Below are the code and all the weights of a small trained network. Each question names an input and a class and asks about switching units off, where a switched-off unit gives its printed mean instead of its output.

import numpy as np


def w(rows, s, z=0):
    codes = np.array(rows[::2]) - 128.0
    scale = np.full(codes.shape[1], s)
    scale[-1] = z or s
    return codes * scale


def f(y):
    return np.maximum(y, 0)


def log_softmax(a):
    a = a - a.max(-1, keepdims=True)
    return a - np.log(np.exp(a).sum(-1, keepdims=True))


def net(x, mask):
    res = np.array(x, float).reshape(1, 6) / 4 @ E
    y = f(res @ A[0][:, :-1].T + A[0][:, -1])
    res = res + np.where(mask, y, B[0][:, -1]) @ B[0][:, :-1]
    return log_softmax(res[-1] @ U[:, :-1].T + U[:, -1])


A, B = {}, {}
E = w([
[128,133,125,128,132,132,128,131,132],'x0',
[130,130,125,128,129,129,126,125,131],'x1',
[31,136,90,123,145,81,117,125,154],'x2',
[171,126,74,118,79,68,156,191,130],'x3',
[129,127,127,128,124,129,128,124,129],'x4',
[121,249,159,138,82,121,124,108,114],'x5',
],0.018)
A[0] = w([
[96,166,197,151,141,174,107,97,114,125],'n1',
[89,110,157,136,179,149,95,92,113,75],'n2',
[76,93,59,118,141,50,151,151,153,103],'n3',
[199,164,93,117,84,61,141,164,141,64],'n4',
[133,153,146,120,116,132,97,119,90,191],'n5',
[114,138,168,113,142,189,122,97,149,181],'n6',
[8,164,111,116,159,74,99,120,164,148],'n7',
[37,152,107,127,129,98,121,94,134,4],'n8',
[70,99,147,136,168,176,100,76,146,35],'n9',
[146,36,124,105,184,184,130,148,149,115],'n10',
[75,103,74,116,118,98,122,142,147,115],'n11',
[155,173,170,98,109,158,112,93,130,117],'n12',
[153,52,122,121,179,161,121,146,154,224],'n13',
[106,183,130,138,75,106,121,124,117,45],'n14',
[109,105,123,134,125,166,140,119,93,45],'n15',
[65,80,78,90,164,90,108,146,162,123],'n16',
[150,65,138,119,185,179,122,130,157,29],'n17',
[75,112,138,138,163,171,119,85,117,104],'n18',
[69,158,122,118,145,105,113,127,168,48],'n19',
[84,106,156,158,191,157,88,86,114,235],'n20',
],0.014,0.015)
B[0] = w([
[161,165,117,171,175,68,56,176,196,219],'n1',
[172,112,94,92,87,120,153,172,110,176],'n2',
[141,157,127,162,165,40,70,181,165,209],'n3',
[68,104,144,108,70,230,179,53,94,196],'n4',
[98,136,152,146,174,151,103,119,153,193],'n5',
[96,154,160,151,177,136,86,119,206,209],'n6',
[185,43,66,45,63,140,234,156,23,251],'n7',
[51,161,220,219,95,250,102,56,160,173],'n8',
[172,71,56,79,80,70,188,193,46,178],'n9',
[82,145,153,121,67,204,165,64,116,207],'n10',
[143,131,113,156,161,68,101,145,162,185],'n11',
[105,150,155,150,159,105,95,143,155,193],'n12',
[164,81,65,93,57,66,170,187,51,231],'n13',
[183,47,85,81,62,166,175,153,74,169],'n14',
[118,133,136,159,138,142,90,127,113,131],'n15',
[154,181,139,158,184,96,84,151,168,208],'n16',
[98,173,181,146,143,219,106,72,179,166],'n17',
[147,83,116,96,85,130,164,143,100,186],'n18',
[104,132,205,129,115,214,127,41,141,165],'n19',
[82,187,181,164,122,188,117,60,156,247],'n20',
],0.011,0.022)
U = w([
[79,143,182,137,101,246,144,69,130,254],'0',
[134,75,56,101,69,140,182,146,58,15],'1',
[122,146,120,154,249,45,75,154,187,121],'2',
],0.011,0.0065)

Each question gives the input, the list of numbers given to net, and the class t.
The units are the neurons (one row each of A and B). Each row of codes is followed by its name. A weight is (code - 128) times the scale printed after its matrix; where a second scale follows, it is the last column's (A, B and U).
mask holds one flag per neuron, in row order. A switched-off neuron (its flag False) gives its mean, the last column of its row in B, instead of its output. The means were averaged over made-up inputs and are rounded, as every weight is.
A unit's drop is (log p(t) with every unit on - log p(t) with that unit switched off) / (log p(t) with every unit on - log p(t) with every unit switched off).
most important unit: the unit with the biggest drop
top k neurons: the k neurons with the biggest drops, biggest first
drop when u is switched off: that unit's drop, to one decimal
input [0,-7,-2,3,3,1], class 0: top 2 neurons	(n7 n13)
input [1,-8,0,-7,3,4], class 2: most important unit	n1
input [-6,3,6,2,2,6], class 1: top 3 neurons	(n7 n20 n14)
input [-1,8,-6,5,4,1], class 0: top 2 neurons	(n7 n4)
input [4,-5,2,1,1,-7], class 2: top 2 neurons	(n16 n7)
input [3,-2,6,1,3,-5], class 2: top 2 neurons	(n16 n3)
input [0,-1,7,-6,-6,0], class 1: top 4 neurons	(n7 n9 n2 n18)
input [7,-6,-2,7,4,8], class 0: top 3 neurons	(n7 n4 n13)
input [-2,8,7,-8,-8,-4], class 1: top 2 neurons	(n9 n7)
input [-6,4,2,3,-3,8], class 1: top 2 neurons	(n14 n20)
input [-1,4,0,6,1,5], class 0: top 4 neurons	(n7 n13 n4 n9)
input [4,-4,8,-6,-3,-6], class 1: drop when n7 is switched off	1.3
input [4,7,4,-8,-4,-7], class 1: drop when n13 is switched off	1.1
input [2,-7,0,-1,7,4], class 2: drop when n10 is switched off	0.3
input [-1,-1,2,7,-3,-7], class 2: most important unit	n3
